Below is a small trained network, with its code and all its weights. Each question gives an input and a target symbol and asks what happens when units are switched off, that is, made to give their printed mean instead of their output.

import numpy as np


def w(rows, s, z=0):
    codes = np.array(rows[::2]) - 128.0
    scale = np.full(codes.shape[1], s)
    scale[-1] = z or s
    return codes * scale


def f(y):
    return np.maximum(y, 0)


def softmax(a):
    e = np.exp(a - a.max(-1, keepdims=True))
    return e / e.sum(-1, keepdims=True)


def log_softmax(a):
    a = a - a.max(-1, keepdims=True)
    return a - np.log(np.exp(a).sum(-1, keepdims=True))


def net(x, mask):
    ids = ['αβδζπτφ'.index(c) for c in x.split()]
    T = len(ids)
    res = E[ids] + P[:T]
    q, k, v = (res @ M[0].T for M in (Q, K, V))
    z = softmax(np.where(np.tri(T) > 0, q @ k.T / 3**0.5, -1e9)) @ v
    res = res + np.where(mask[0], z, O[0][:, -1]) @ O[0][:, :-1]
    y = f(res @ A[0][:, :-1].T + A[0][:, -1])
    res = res + np.where(mask[1:9], y, B[0][:, -1]) @ B[0][:, :-1]
    return log_softmax(res[-1] @ U[:, :-1].T + U[:, -1])


Q, K, V, O, A, B = {}, {}, {}, {}, {}, {}
E = w([
[85,4,112],'α',
[235,160,97],'β',
[143,78,152],'δ',
[122,134,140],'ζ',
[178,115,82],'π',
[123,66,112],'τ',
[158,84,77],'φ',
],0.019)
P = w([
[45,185,128],'0',
[182,94,169],'1',
[87,229,179],'2',
[212,72,110],'3',
[29,98,215],'4',
[238,52,76],'5',
[74,231,199],'6',
[155,51,41],'7',
[98,168,254],'8',
[204,157,19],'9',
[87,212,222],'10',
],0.0076)
Q[0] = w([
[255,88,72],'H1',
[28,96,174],'H1',
[24,111,33],'H1',
],0.0055)
K[0] = w([
[68,3,74],'H1',
[77,52,122],'H1',
[203,200,78],'H1',
],0.0065)
V[0] = w([
[224,122,190],'H1',
[21,139,203],'H1',
[183,253,103],'H1',
],0.005)
O[0] = w([
[161,153,167,132],'H1',
[2,248,92,75],'H1',
[179,207,198,4],'H1',
],0.0076,0.0039)
A[0] = w([
[74,153,59,1],'N1',
[69,168,139,62],'N2',
[9,12,151,163],'N3',
[27,142,124,152],'N4',
[254,125,6,149],'N5',
[184,36,46,155],'N6',
[21,215,78,33],'N7',
[72,180,174,120],'N8',
],0.0079,0.0059)
B[0] = w([
[77,94,147,129],'N1',
[180,131,151,129],'N2',
[130,177,116,223],'N3',
[154,155,249,145],'N4',
[140,59,136,222],'N5',
[89,173,100,247],'N6',
[113,117,189,130],'N7',
[144,133,164,133],'N8',
],0.013)
U = w([
[91,124,11,251],'α',
[190,89,135,60],'β',
[129,157,102,235],'δ',
[131,93,192,62],'ζ',
[114,39,92,229],'π',
[40,88,127,127],'τ',
[90,43,165,162],'φ',
],0.011,0.0024)

Each question gives the input, a string of symbols that net reads in full, and the target symbol t.
The units are the heads (3 rows each of Q, K, V and O) and the neurons (one row each of A and B). Each row of codes is followed by its name. A weight is (code - 128) times the scale printed after its matrix; where a second scale follows, it is the last column's (O, A, B and U).
mask holds one flag per unit, heads first, then neurons. A switched-off unit (its flag False) gives its mean, the last column of its rows in O or B, instead of its output. The means were averaged over made-up inputs and are rounded, as every weight is.
A unit's drop is (log p(t) with every unit on - log p(t) with that unit switched off) / (log p(t) with every unit on - log p(t) with every unit switched off).
The circuit of an input: a set's keep is (log p(t) with only the set's units on - log p(t) with every unit switched off) / (log p(t) with every unit on - log p(t) with every unit switched off). Starting from all 9 units, units are removed one at a time, each time the one whose removal leaves the highest keep (on an exact tie, the one counted first), for as long as the keep stays at least 0.8.
circuit, biggest first: the units of the circuit, biggest drop first
most important unit: the unit with the biggest drop
top k neurons: the k neurons with the biggest drops, biggest first
drop when u is switched off: that unit's drop, to one decimal
input φ τ ζ π τ β δ β, target π: most important unit : N5
input α β τ τ, target α: circuit, biggest first : [N6, H1, N4]
input τ τ α τ τ τ, target α: circuit, biggest first : [N6, H1]
input τ τ π β π φ φ τ τ ζ, target π: top 4 neurons : [N3, N6, N5, N4]
input α δ φ β ζ, target ζ: circuit, biggest first : [N6, N4]
input φ φ β, target β: circuit, biggest first : [H1, N6]
input α δ α α, target α: top 2 neurons : [N3, N6]
input π ζ δ φ ζ β, target π: top 3 neurons : [N5, N3, N4]
input α φ β α α ζ ζ, target ζ: top 2 neurons : [N6, N4]
input α α π τ τ φ ζ τ π φ, target π: drop when N4 is switched off : -0.1
input τ ζ τ π π φ β, target β: drop when N3 is switched off : 0.0
input π π β β α α ζ π β φ, target π: drop when N5 is switched off : 1.2
